.04; .03; .02; .07; .04; -.14; -.11; -.12; -.08; -.09; .22; -.11; .11
.24; .06; -.07; -.03; .15; -.02; .05; -.03; .50; -.06; .03; -.11; .12
.23; -.16; -.10; -.20; -.06; .02; .09; -.09; -.01; -.04; .24; -.23; .20
-.31; .08; .06; -.09; .09; .21; .12; .10; -.08; -.16; -.27; .21; -.08
-.17; .06; -.04; -.03; -.01; .07; .00; -.10; -.27; -.10; -.19; .08; -.05
|
-.17; .06; -.04; -.03; -.01; .07; .00; -.10; -.27; -.10; -.19; .08; -.05
.04; .03; .02; .07; .04; -.14; -.11; -.12; -.08; -.09; .22; -.11; .11
.24; .06; -.07; -.03; .15; -.02; .05; -.03; .50; -.06; .03; -.11; .12
.23; -.16; -.10; -.20; -.06; .02; .09; -.09; -.01; -.04; .24; -.23; .20
-.31; .08; .06; -.09; .09; .21; .12; .10; -.08; -.16; -.27; .21; -.08

.02; .08; -.19; -.07; .15; -.22; -.15; -.31; .20; -.14
-.07; .07; -.06; .12; .06; -.03; .13; .03; -.06; .02
-.07; -.04; -.03; .10; .02; .14; .17; .11; .05; .04
-.04; .01; -.07; .05; -.02; .08; .09; -.01; -.09; .05
-.07; .07; -.09; .12; .04; .10; .12; .09; .06; -.04
-.29; .57; .02; -.18; -.10; .07; .14; -.29; -.11; .07
|
-.29; .57; .02; -.18; -.10; .07; .14; -.29; -.11; .07
.02; .08; -.19; -.07; .15; -.22; -.15; -.31; .20; -.14
-.07; .07; -.06; .12; .06; -.03; .13; .03; -.06; .02
-.07; -.04; -.03; .10; .02; .14; .17; .11; .05; .04
-.04; .01; -.07; .05; -.02; .08; .09; -.01; -.09; .05
-.07; .07; -.09; .12; .04; .10; .12; .09; .06; -.04

.07; .10
.07; .04
.19; -.46
.21; -.47
.05; -.04
-.20; .38
-.23; .36
-.27; .01
-.05; -.30
-.01; -.02
.19; -.54
.21; -.11
|
.21; -.11
.07; .10
.07; .04
.19; -.46
.21; -.47
.05; -.04
-.20; .38
-.23; .36
-.27; .01
-.05; -.30
-.01; -.02
.19; -.54

-.16; .22; -.13; .26; -.12
.04; .39; .37; -.21; -.25
.14; .41; .26; -.39; -.21
.36; .47; -.43; -.38; -.27
-.32; -.27; -.36; .30; .40
-.47; .21; .19; .52; -.37
.37; -.06; -.40; .39; -.32
.41; .33; .00; -.37; -.21
|
.41; .33; .00; -.37; -.21
-.16; .22; -.13; .26; -.12
.04; .39; .37; -.21; -.25
.14; .41; .26; -.39; -.21
.36; .47; -.43; -.38; -.27
-.32; -.27; -.36; .30; .40
-.47; .21; .19; .52; -.37
.37; -.06; -.40; .39; -.32

.27; .28; .26; -.06; .48
-.20; -.07; .07; .09; .28
.01; .03; .05; .00; .13
|
.01; .03; .05; .00; .13
.27; .28; .26; -.06; .48
-.20; -.07; .07; .09; .28

.03; .00; -.05; .08
.24; .05; -.19; -.02
-.13; -.64; -.10; -.12
.23; .11; .06; .13
.37; -.18; .24; -.25
-.07; .03; -.55; -.14
.29; -.18; -.25; -.52
.39; .57; -.14; .04
|
.39; .57; -.14; .04
.03; .00; -.05; .08
.24; .05; -.19; -.02
-.13; -.64; -.10; -.12
.23; .11; .06; .13
.37; -.18; .24; -.25
-.07; .03; -.55; -.14
.29; -.18; -.25; -.52

-.08; .23; .21; .14; -.43; -.06
-.19; .52; .43; .44; -.34; -.05
-.12; .34; .36; .31; -.35; -.05
|
-.12; .34; .36; .31; -.35; -.05
-.08; .23; .21; .14; -.43; -.06
-.19; .52; .43; .44; -.34; -.05
